Each row of numbers belongs to one of the objects below and depends on some of the facts about them. Some rows are named. Which object is each other row?

Named rows:
flovek: [  7  -1   9 -13 -13 -15  -1   1  15  -6  13   1  10  -7  11   6  -9  13
 -13   9   2 -12  -7  17  -2   7]
guzur: [  5  -2   7 -12   0 -10  -1  -1   6  -4  10  -1   5   1   7   9   3  12
 -19   7   5  -6  -2  12  14   3]
kavem: [  7  -4   8 -14 -23 -18   1   3  12  -4  11   0  15  -5  13  11 -11  12
  -8   4  -1 -11  -5   6  -5   5]
gofir: [  1 -11  14 -10 -27 -20  -6   7  11  -2   6  -7  13 -24  23   4  -5  10
 -10   6 -10  -9   0  13   6   8]
sefegi: [  3 -10   9 -10  -2 -15 -10   0   4  -4   8  -7   9 -17  14  10  13   9
 -24  11   0  -5  -3  17  25   8]
tiram: [  5  -1   8 -10 -21 -15   3   8  13  -1  12  -1  11  -8  13   9  -8  13
  -4   4  -3 -10  -3  14  -4   3]
plufir: [  7  -2   8 -12 -20 -16   0   6  12  -3  12   0  11  -8  10   8  -8  13
  -7   6  -1 -11  -6  13  -8   5]
flebra: [  7  -3   8 -15 -12 -21   3   4  14  -4  15   1  11  -9   9   8  -5  12
 -12   4  -1  -9  -5  15 -15   8]
moros: [  4 -13  -3 -15   9 -27   0   6   1   1  17  -6   9 -20   6  18  26   6
 -26   2  -6   5   1  21  -7  11]
skoska: [ 10  -8  -6 -21   4  -6  -5  10  -6  -4   4  -3   4 -14   8  19  34  11
  -7   9  -2  -5  -6   3  14  11]
medur: [ 11  -1 -15 -12  -4  -3 -17  15  -6 -11   2  -6   0  -8   4   8  20  10
 -19  14  -2  -8  -8  21   8   4]
stapluzo: [  5  -2   7 -12   0  -9  -2   0   6  -4   9   0   5   1   6   8   2  12
 -18   8   5  -7  -3  12  15   3]
skenir: [  7   8   8 -18  24 -18   0  -8  -2   7   2  -6  15  -9   5  11  58   9
  -2  17  17  -8   3  12  25   7]
flemas: [  2 -10  10  -8 -23 -20  -5  10  11  -1   9  -7  15 -24  21  10   1  10
  -9   9  -8  -9  -4  18   9  10]
brobar: [  8  -8   5  -8 -27 -17   2  -1   8  -1   9  -1  13  -7   2  10   2  10
  -2   3   4 -10  -6   6 -14   4]
dotan: [  6  -2  12 -14 -13 -16  -1   1  15  -7  13   2   9  -9  10   3 -12  12
 -14   9   1 -12  -7  16  -4   8]
katru: [  5  -8   8 -10   1  -9   0  -7  10  -6  11   0   1  -4   1   4  -1  11
 -22   9   9  -5  -3  17   6   7]

Some facts about the objects:
Ξ: belongs to class; Φ: uses; μ: is of sort
Ξ 895 <- brites,pusten,grobin,raplar,katru,tekem,livek,gison,pasken,gribradrir,sogram,steflape,gavol,bobavom,nugrigi,stigis,viguk,plabritren,trustudun,brame,brekul,treguvok,dotan,nefir,flabel,pudrazak,bustutril,flebra,dimim,sufluk,fureklom,tomomis,skopos,kliros,grodiplo,guzur,peplus,komo,grodok,zizus,pabrar,fafim,kavem,grugrul,stugu,brobar,tiram,klekloros,flimun,stapluzo,klutrir,veno,skeklar,moplo,grasego,plipufu,stiplitrik,kofla,pokar,plidrar,kleror,fladem,trunofen,tupak,brukles,grodepla,romik,plufir,flotuda,triskam,taredre,stofler,flovek,troplam,klegul,zeklirus,begrer,bruda,lozin
Ξ 19 <- skibu,briziplen,trugum,drapak,klebuke,gregrabel,plipla,fezes,ziba,migen,safik,bruki,kelil,plagro,visar,foplil,kelo,grole,skoska,flabim,mifan,brubizo,vutraklan,soplu,mudur,tikli,brodramom,muple,fetreskar,kegren,nalon,skenir,nonok,kloruk,braklun,drozen,skegrak,grebra
Ξ 583 <- brumuvam,kloflutruk,faro,petir,moros,kenir,gofir,skagen,sefegi,flemas,grasen,daplus,brenar,skepler,dremisi,femik,trige,begasti,flibrasus,vegrol,ripin,stagro,damul
Ξ 304 <- medur,sonu,flotruk,kesem,zenar,klenur,fadran,pigrek,brubra,ploplar,kotiskor,brida,flusar,lubon,plefo,diflok,bredur
Ξ 160 <- rasku,fibir,zozeplu,drazus,nugro,kise,zestedras,plaskostal,drabel,flubrek,trukik,gramul,flovim,plustiskam
brites Φ [tomomis]
grobin Φ [vutraklan,migen,sonu,fureklom,kliros,grasego]
raplar Φ [kofla,pigrek]
katru Φ [sogram,flotuda,flabim,troplam]
medur Φ [pusten]
tekem Φ [ziba,vegrol]
faro Φ [zenar,mifan]
trugum Φ [rasku,lozin]
livek Φ [diflok,flabel,plagro]
gison Φ [zizus,drozen]
moros Φ [ziba,flebra,zeklirus,grasen,nugro,pudrazak]
gribradrir Φ [begasti,grasen]
gavol Φ [kofla,ploplar,brubra,drazus]
drapak Φ [ziba]
stigis Φ [sogram,diflok,kotiskor]
zozeplu Φ [skagen]
kenir Φ [grole,sonu]
gregrabel Φ [veno]
fezes Φ [kise,nugro,begrer]
trustudun Φ [tiram,daplus,muple]
brame Φ [brekul,pasken,drazus,muple,gofir]
bustutril Φ [kegren]
dimim Φ [soplu,fetreskar,brenar,flabim,stofler,braklun]
sufluk Φ [grugrul,kavem,brubra]
bruki Φ [klebuke,nugrigi]
sefegi Φ [plipla]
skopos Φ [plagro,flusar]
grodiplo Φ [flemas,brekul,grodok]
guzur Φ [petir]
peplus Φ [skepler]
pabrar Φ [kofla,skibu,gofir,kloflutruk]
skoska Φ [vegrol,brida]
stugu Φ [viguk,flimun]
klekloros Φ [lozin]
stapluzo Φ [kelil,visar]
klutrir Φ [grugrul,skagen,tomomis]
dremisi Φ [soplu]
skeklar Φ [flebra,fafim,plagro,kloflutruk]
moplo Φ [taredre,brumuvam]
drabel Φ [zestedras,viguk,plefo]
femik Φ [vegrol,stofler,kelo,pusten,kleror]
plipufu Φ [kofla,steflape]
trige Φ [viguk,taredre]
stiplitrik Φ [brobar,kise,kotiskor,taredre,tomomis,brida]
pokar Φ [brekul]
plidrar Φ [flubrek,kotiskor,fafim,fureklom,flotruk]
tikli Φ [brobar,steflape,plefo,foplil]
trukik Φ [vutraklan,plabritren,klenur]
fladem Φ [gramul,klebuke,damul]
tupak Φ [flovek,flabel,plustiskam,brubizo,nefir]
brukles Φ [migen,ziba,grasen,fafim,brubra,briziplen]
flibrasus Φ [trunofen,pusten,lubon]
romik Φ [brodramom,treguvok,plufir,klegul,lubon,veno,visar]
nalon Φ [komo,kise]
ripin Φ [brodramom,bobavom]
flovim Φ [brobar,zeklirus,kelo,kesem]
stagro Φ [safik,vutraklan,pasken]
triskam Φ [gramul,grasen]
skenir Φ [begasti,taredre]
nonok Φ [dotan,flabim,drozen,kloflutruk]
kloruk Φ [fadran,zeklirus,nugro]
bruda Φ [sogram,ploplar,nugro,fibir]
skegrak Φ [flovek]
bredur Φ [muple]
grebra Φ [dotan,nefir]
[brites,livek,gavol,nugrigi,dotan,kelil,sefegi,nugro,grodok,daplus,brenar,klutrir,trige,kofla,mudur,brukles,triskam] μ e
[pusten,grobin,briziplen,sonu,sogram,klebuke,rasku,brame,fadran,bustutril,plagro,peplus,skoska,stapluzo,pokar,flubrek,lubon,ripin,zeklirus,bredur] μ g
[skibu,raplar,kloflutruk,tekem,steflape,pudrazak,dimim,fureklom,grodiplo,ploplar,visar,kavem,stugu,brobar,tiram,klekloros,skeklar,brubizo,grasego,plidrar,tikli,fladem,kegren,flovim,diflok,nonok,begrer] μ c
[brumuvam,katru,faro,kesem,gison,pasken,moros,gribradrir,bobavom,drapak,stigis,fibir,gofir,plipla,plabritren,brekul,migen,flabel,pigrek,brubra,flemas,kise,guzur,zizus,kelo,plaskostal,veno,dremisi,drabel,soplu,kotiskor,plipufu,stiplitrik,trukik,muple,begasti,plefo,fetreskar,stagro,plustiskam,damul,taredre,troplam,braklun,bruda,skegrak] μ a
[medur,zenar,trugum,zozeplu,treguvok,safik,skopos,foplil,flabim,mifan,moplo,flusar,brodramom,vegrol,flotuda,skenir,flovek,kloruk,klegul,drozen] μ d
[flotruk,gregrabel,ziba,klenur,drazus,tomomis,kliros,fafim,grole,grugrul,kleror,flibrasus,stofler] μ f
[petir,kenir,fezes,viguk,skagen,trustudun,nefir,flebra,sufluk,bruki,zestedras,grasen,komo,pabrar,flimun,skepler,vutraklan,femik,brida,gramul,trunofen,tupak,grodepla,romik,plufir,nalon,lozin,grebra] μ b

Which object is each row?
No name comes twice in this set of rows, the named rows included.
[  6  -2  12 -15  10 -11  -2 -11  14  -9  14   1   3   0   6   5  -5  12
 -30  14  12  -6  -5  22  16  10]	livek
[  5  -4   6 -13   0  -8  -3   0   7  -7  10   0   2  -1   4   6   0  12
 -22   9   5  -7  -5  16  12   4]	dimim
[ 11   3  -5 -10 -23 -19  -9   4   8  -3   3  -7  15 -15  11   1   9   9
  -3  11   1 -11  -3  19 -18   5]	plefo
[  6  -9   6  -9   0 -11   0 -13  11  -6  12   0   3  -3   0   7   1  11
 -22   9  14  -4  -4  16   6   8]	stigis
[  6   9  12  -9   7 -17   1  -8  -2   5   6  -3  15   8  -2   9  33   9
 -10  12  18 -10   0  12  21  -4]	moplo
[ 10  -8   2  -4 -11 -11   2 -18   0   0   6  -4  16   9  -5  20  25  10
 -10   6  21  -5  -4   0  17   0]	stiplitrik
[  6  -8   5  -8 -23 -17   4   2  13  -1  12   0  10 -10   5   9  -2  11
  -4   2   1  -9  -4  11 -18   6]	begrer
[  3 -23 -13  -4 -33 -18   7   8  14   5  14  -1  10 -21   0   6  14   6
  -6   5   7   1   0  10 -46  19]	nugro
[ -2   0   8  -3 -22  -4   8  19  16   6   9  -4   5  -5  26  10 -13  16
   4   2  -8  -7   6  18  13  -1]	brekul
[  5   1   7 -15   4 -11   0   1   8  -4  11  -1   7   4  11  11   1  13
 -21   7   4  -6  -2  13  21   4]	grobin
[  4  -1  -2 -18 -16 -20   0  15  13   1  13   0  22  -7  20   6   5  10
 -16  15   1  -8  -1   9  -4  16]	gramul
[  4   2  14 -13  -6 -31  -4   4   6   3  11  -7  24 -21  16  11  22   8
 -11  12  -1 -10  -2  21   9   7]	begasti
[ 11  -4 -10  -8 -25 -18  -4   4  12  -4   8  -7  13 -20  11   7   4  10
  -4   8   0  -6  -2  22 -30   9]	fadran

The same objects again, as new rows of numbers:
Some objects and their rows:
migen: [  3  -5 -15 -38  25  -9  57  -4 -11 -44   5 -11 -17   6  27  -9 -24  -2
  -4  18   9 -21  18  -9 -25  26 -12  -7 -14  -7  16 -25  22]
medur: [-12 -25 -33 -23   5   4   8  24  35  16 -17   6  20  15   9   6   8 -11
 -22  -2 -15  -5  11  15  -4 -50 -19  -5  12  17  -2 -19 -29]
pusten: [-20  -1 -24 -12   2 -10   8 -16  23  20  -2   1   9   6   7  19  12   0
 -21   4 -13   7  -6 -18  38 -17 -30  -6 -21  27   4   4   2]
fafim: [ -4  -2 -18 -10   9 -18  19  -4 -30   3  16  -2 -13   0  23   4  -6   4
   7  26  13 -13  -9 -15   7  50 -23  -4  -6  -6   1  -4   2]
steflape: [ -4  17  -6   3  13 -10 -11  -7  -1  20   9   8 -16  -3 -23   5  28  20
  15  -4 -19  17  20 -12  17  12  -8 -10  -3  -2 -19  -1  12]
klutrir: [  3 -19 -15  16  10 -11 -12  12   5  -9  24  26   6   1 -23  -1   6  34
   4  10 -33   8  -8  17 -28  -8  14  -1  15   5  -4 -17 -28]
grugrul: [  0   6  -6  -3   8 -10  10  -5 -10  12  21   8  -9  -3  -2   7   7  21
   5   9  -9   5   8 -11  10  26 -13  -3  -5 -11 -14  -9   9]
romik: [ -3 -39 -10  13   0  -8   1  23  25   9  41  17  40  24  29  12  33  15
 -41 -20 -33  -7 -32   4 -28 -61  34   8  -2  40   9  -2 -38]
grodiplo: [ 10 -19  -4   0   7 -15 -17  19   3 -30  12  14  29   0 -26 -21  43  15
  14 -18 -21 -16 -18 -18 -36 -30  10  -2  10   6 -14  -4 -14]
plustiskam: [-15 -15  -5  31  16  -1  47   2 -18  20 -19  -1 -32  36  17 -43  13  -1
  -8 -21  35 -24   8   0 -15  24 -19 -19  12  29 -14   3  -7]
skepler: [ -9 -16  -9 -16  -2  -6  32   5  14 -13 -24  35 -10  26   5  -8  21  -3
  -3 -12  20 -11  13  -4  14   6   2 -16   0  16 -16  -7  14]
rasku: [-11 -17  -5  15  10   1  64   6  13  -7 -27  12 -10  27  -8 -39  16  13
 -14 -16  13 -11   8 -16   3 -11 -22 -14  -1   8 -17  -2   7]
bobavom: [ -5 -10 -12   4  -3  -9  18  -4  11  23  30  10   8  17  22  14  31   9
 -31 -19  -4 -11  -8 -15   9 -14  -7   3 -14  18  -6   7   4]
foplil: [ -8  15 -14 -10  19   0   3  -7  24  -9 -16  -1 -36  12 -16  -2  10  22
   2  -5 -21   8  44  10  -9  -4   4 -14   4  10  -4 -21  20]
stiplitrik: [ -2 -23 -22  18  15  -8 -18  14  10  -8  18  27   0   4 -41   4 -15  40
   9  22 -48  19  -4  34 -27  -6  17 -11  22  13   0 -26 -42]
nugro: [-10  25 -11   5  13  -6  46  13  -5   5 -26 -25 -30  21  19 -26  -7   4
  -2  30   7  18   3 -14  25  25 -24 -15  -6 -16 -17 -10   1]
nonok: [ -6 -16 -36  -3  23  -6 -24  15  12 -35 -36 -20  -3  22  -7 -33  16  -8
  12  -9   5 -30   2  11 -53  -5  20  -6  30  55   9 -15 -26]

Which object is each row?
No name comes twice in this set of rows, the named rows included.
[  5 -14  -9   5  19 -15 -47  26  -5 -18  14   0  24   1 -20 -15  39   3
  21   0 -18  -7 -29 -13 -45 -13  22   2  22  12 -18  -3 -27]	pabrar
[-12  16  -4  15  17   0  54   4   5  23 -19  -1 -36  21  -5 -17 -17  15
   0  22  -7  26  23  -1  15  19 -21 -18  -1  -4 -18 -16   4]	kise
[ -9  -8 -10  -9   2  -4  29   4  13  -1 -24  47 -28  22 -12   2   5  13
   4  -2   4  16  34  20  18  23   5 -23   2   9 -15 -17  15]	brumuvam
[ -9 -10 -26   5  10 -12   0  -7  -8   5  -5   4   6  12 -12  -9  32   1
  10 -13   8 -21 -10 -17   4  13 -19  -5   5  23  -6   5  -4]	zizus
[ -6   8 -11   0  12 -10  11 -15  -7  25  20  17 -26  -2 -17  16  -1  24
   3   6 -17  14  24   1  19  26 -18 -14  -3  -2  -7  -8  11]	tomomis
[ -5  12  11 -28  17 -10   1  19   0 -14 -15   8 -13   8   4 -16  40 -27
  22  -7  22  -1  12 -25   2  15   9 -11   0   8 -35  -6  31]	gofir
[  1 -20 -17 -18   1   2  30  11   8  17 -18  16  -2  11   4  -8  22   6
 -13 -27  15 -25  27   1  -3 -16 -29 -11  13  -8 -18 -16   5]	zenar
[ 10 -18   1  -5  17 -14 -32  26   0 -42  17   7  31 -11 -30 -23  41   6
  23  -5 -19 -10 -28 -23 -53 -37  22   1  16  -1 -17  -9 -16]	brame
[  0  20 -32 -30  11  -8  39  -4   3 -35 -16 -29 -20  14  29  -5 -10  10
 -10  22   7  -8  16  -6  22  24 -16  -5 -13 -12   8 -25  17]	ziba
[  2  -9 -27  12  13 -15 -36  29  -6 -20   6  -6  12   7  -9  -5   9  12
  10  21 -24   3 -32   8 -24   1  16   3  21  11  -4  -9 -39]	bruda
[-17 -10 -32  -9   6 -13   0  -9  23   5 -11   3  13   3 -12  11  10  -1
 -10  17 -18  13  -7 -10  29  -7 -28  -8 -13  29   1  -2 -12]	kleror
[  1  -7 -26   1  18   1   5  11  19 -30 -12   3 -21  15  -9 -10  -9  25
  -5   4 -24   2  22  31 -30 -10  23 -10  16  15   7 -29 -14]	nalon
[ -6 -27 -28  13   8 -12 -23   6  -3 -11  -6   8  17  10 -19 -16  32   1
   9  -8  -6 -23 -21  -4 -29  -9   1  -2  20  32   1   2 -30]	gison
[ 12 -28 -41  12 -16 -11  24  20  -2 -57 -12  25  32  14 -15 -26  26  55
  -5 -10  -1 -27 -39   4  -5 -13  -1  -2  13  -8   0 -12 -26]	fladem
[  0   5 -21 -27  -9 -11  58  15  -8 -31 -31  19 -14  27  30  -2   0  10
   0  23  31   4   2   0  48  51  -5 -13  -6 -19 -15 -18  13]	grasen

Now the same objects, written a new way:
Some objects and their rows:
nonok: [ -5  -7 -27   4  10   7  -4   5 -43  11 -10   1   8]
guzur: [  6 -26 -14   4  -4  -6   1  13 -20  -4   1 -20   3]
pigrek: [-26  -3 -14   6  11  -3 -15  -6 -15 -14  -3  16  -6]
treguvok: [ -1 -24  -1  34  -4  16  14  14 -12   4  15 -10 -10]
lozin: [ -3 -31   2  10   4   4   3  10 -13  -1  -5 -20  -7]
kegren: [ -8  -6  -8   5  28  13  -3   4 -17  16   6 -15 -10]
pokar: [ -4 -13 -18  29  11 -15   0   4 -25 -13  -4  -6 -16]
vegrol: [-21  16   5  -8  15  -3   8  -4  -4   6  -8  20  35]
flusar: [-22 -14 -13 -10 -13  11 -13  -8 -18  -7 -11  -6   5]
kenir: [ -5  24 -21 -18  10 -18   3  -3 -22   6  -3 -40  33]
fladem: [ 17 -13 -27   6 -25 -10   1  14 -14   4   0 -21   1]
dimim: [ 12 -30 -19   2   9   0  11  12 -44  -9  -3   7  38]
moros: [ -6  27 -31  -3 -27 -26  -3   8 -13  12  -8   4  29]
fafim: [  3 -16  -6 -12 -20   1   3 -21  -4   2 -28   4   0]
flubrek: [-14  10 -19 -33   2  -5   9   2 -13   2 -21 -14 -11]
plefo: [-22 -17  -4 -18  22  -2 -19  15  -7 -14   9  10   3]
foplil: [-10  -9  -8  -7  34   3  -9  16  -8  11   7  11 -13]

Which object is each row?
No name comes twice in this set of rows, the named rows included.
[-26   7   2  -4  15 -17  -5   7  -3   5 -10  -4  11]	skagen
[  0 -30   3 -11   6  -5  -1  11   3  -6  -6  22   2]	brobar
[-18   4 -15  17  24   7  -8  -8 -19  10 -10  15 -25]	skibu
[ -4  10 -33 -19   3 -15  10  32 -22  -2   3  13   2]	flovim
[-23  12  -7  21  41   2  -2 -14 -16   6  -5   2 -33]	muple
[-34   4   4  12   6 -10  -5  -8 -17   5 -31  12   3]	kloflutruk
[  7 -34 -15  -5   8 -15  -6  33 -19  -8  12 -21   4]	stugu
[-21  -6  -7 -37  -1   2 -11  -9  -4  -9  -8   7  14]	kotiskor
[-28   1 -14   1  -2  -2 -16 -14  -8 -16 -10  28  -5]	ploplar
[-22  -4 -13 -18   4   0  -6   0  -8 -15   8  25  18]	kesem

